Here is a tiny trained network, its code and every weight. The questions are about switching its units off for an input and a target symbol, where a switched-off unit gives its printed mean instead of its output.

import numpy as np


def w(rows, s, z=0):
    codes = np.array(rows[::2]) - 128.0
    scale = np.full(codes.shape[1], s)
    scale[-1] = z or s
    return codes * scale


def norm(h):
    return h / np.sqrt((h * h).mean(-1, keepdims=True) + 1e-5)


def f(y):
    return y / 2 * (1 + np.tanh(0.7978845608 * (y + 0.044715 * y**3)))


def softmax(a):
    e = np.exp(a - a.max(-1, keepdims=True))
    return e / e.sum(-1, keepdims=True)


def log_softmax(a):
    a = a - a.max(-1, keepdims=True)
    return a - np.log(np.exp(a).sum(-1, keepdims=True))


def net(x, mask):
    ids = ['γηλτφψ'.index(c) for c in x.split()]
    T = len(ids)
    res = E[ids] + P[:T]
    r = norm(res)
    for j in range(2):
        rows = slice(2 * j, 2 * j + 2)
        q, k, v = (r @ M[0][rows].T for M in (Q, K, V))
        z = softmax(np.where(np.tri(T) > 0, q @ k.T / 2**0.5, -1e9)) @ v
        o = O[0][rows]
        res = res + np.where(mask[j], z, o[:, -1]) @ o[:, :-1]
    y = f(norm(res) @ A[0][:, :-1].T + A[0][:, -1])
    res = res + np.where(mask[2:26], y, B[0][:, -1]) @ B[0][:, :-1]
    return log_softmax(norm(res)[-1] @ U[:, :-1].T + U[:, -1])


Q, K, V, O, A, B = {}, {}, {}, {}, {}, {}
E = w([
[195,61,57],'γ',
[51,205,254],'η',
[129,138,128],'λ',
[231,143,22],'τ',
[120,140,164],'φ',
[201,210,136],'ψ',
],0.0085)
P = w([
[120,129,220],'0',
[80,213,101],'1',
[150,101,2],'2',
[71,207,77],'3',
[53,212,78],'4',
[61,227,77],'5',
],0.004)
Q[0] = w([
[149,94,78],'head 1',
[56,221,255],'head 1',
[123,181,158],'head 2',
[204,205,64],'head 2',
],0.0076)
K[0] = w([
[190,42,165],'head 1',
[2,201,94],'head 1',
[180,109,143],'head 2',
[166,78,210],'head 2',
],0.0087)
V[0] = w([
[105,232,68],'head 1',
[116,181,191],'head 1',
[219,254,145],'head 2',
[27,145,150],'head 2',
],0.0074)
O[0] = w([
[29,111,162,200],'head 1',
[98,192,116,112],'head 1',
[85,81,16,253],'head 2',
[144,2,188,46],'head 2',
],0.0067,0.0034)
A[0] = w([
[112,15,217,190],'neuron 1',
[108,74,161,215],'neuron 2',
[121,139,83,165],'neuron 3',
[223,26,124,179],'neuron 4',
[163,142,151,143],'neuron 5',
[152,194,117,180],'neuron 6',
[130,40,157,198],'neuron 7',
[104,150,168,86],'neuron 8',
[137,91,150,217],'neuron 9',
[162,90,125,124],'neuron 10',
[164,79,114,111],'neuron 11',
[226,170,124,71],'neuron 12',
[109,213,115,95],'neuron 13',
[68,24,34,253],'neuron 14',
[127,236,91,121],'neuron 15',
[181,179,244,163],'neuron 16',
[109,147,195,209],'neuron 17',
[170,217,92,186],'neuron 18',
[144,167,108,182],'neuron 19',
[247,152,159,180],'neuron 20',
[210,247,117,182],'neuron 21',
[80,136,254,224],'neuron 22',
[37,170,146,58],'neuron 23',
[206,73,88,127],'neuron 24',
],0.0088,0.0024)
B[0] = w([
[255,12,218,121],'neuron 1',
[204,153,196,126],'neuron 2',
[143,76,185,180],'neuron 3',
[109,203,174,181],'neuron 4',
[128,216,111,121],'neuron 5',
[109,97,122,168],'neuron 6',
[216,187,169,126],'neuron 7',
[170,184,115,125],'neuron 8',
[187,150,166,127],'neuron 9',
[95,184,124,131],'neuron 10',
[108,155,93,139],'neuron 11',
[127,191,129,148],'neuron 12',
[106,120,163,172],'neuron 13',
[192,89,170,255],'neuron 14',
[158,110,134,204],'neuron 15',
[175,114,29,128],'neuron 16',
[247,196,150,137],'neuron 17',
[116,73,154,203],'neuron 18',
[87,72,208,166],'neuron 19',
[74,225,163,151],'neuron 20',
[46,111,139,193],'neuron 21',
[254,175,165,159],'neuron 22',
[125,160,161,177],'neuron 23',
[163,186,117,187],'neuron 24',
],0.0044,0.0065)
U = w([
[113,255,66,7],'γ',
[109,43,205,92],'η',
[146,123,153,93],'λ',
[68,74,55,231],'τ',
[142,138,181,217],'φ',
[33,44,102,156],'ψ',
],0.0084,0.0018)

Each question gives the input, a string of symbols that net reads in full, and the target symbol t.
The units are the heads (2 rows each of Q, K, V and O) and the neurons (one row each of A and B). Each row of codes is followed by its name. A weight is (code - 128) times the scale printed after its matrix; where a second scale follows, it is the last column's (O, A, B and U).
mask holds one flag per unit, heads first, then neurons. A switched-off unit (its flag False) gives its mean, the last column of its rows in O or B, instead of its output. The means were averaged over made-up inputs and are rounded, as every weight is.
A unit's drop is (log p(t) with every unit on - log p(t) with that unit switched off) / (log p(t) with every unit on - log p(t) with every unit switched off).
The circuit of an input: a set's keep is (log p(t) with only the set's units on - log p(t) with every unit switched off) / (log p(t) with every unit on - log p(t) with every unit switched off). Starting from the 12 units with the biggest drops (on a tie, the unit counted first), units are removed one at a time, each time the one whose removal leaves the highest keep (on an exact tie, the one counted first), for as long as the keep stays at least 0.8.
units of the circuit, in order: the units of the circuit, biggest drop first
which heads matter: for each layer, one digit per head in row order, 1 if its drop is at least 0.15 and else 0, layers parted by /
drop when u is switched off: that unit's drop, to one decimal
input λ λ λ λ, target η: units of the circuit, in order => (head 2; neuron 14)
input φ η φ, target φ: units of the circuit, in order => (head 2; neuron 7)
input η η γ λ η λ, target η: which heads matter => 01
input λ ψ φ λ, target ψ: units of the circuit, in order => (head 2)
input φ γ λ, target φ: units of the circuit, in order => (head 2; head 1; neuron 4)
input λ γ ψ, target τ: which heads matter => 00
input η τ ψ, target ψ: which heads matter => 00
input γ λ λ, target γ: drop when head 2 is switched off => 0.2
input ψ τ ψ γ ψ λ, target ψ: drop when head 2 is switched off => 0.3
input γ ψ η γ γ, target γ: which heads matter => 11
input λ λ λ τ φ ψ, target ψ: drop when head 2 is switched off => 0.1
input φ γ φ, target φ: which heads matter => 11
input γ φ φ, target γ: drop when head 1 is switched off => 1.6
input γ λ φ, target γ: which heads matter => 10
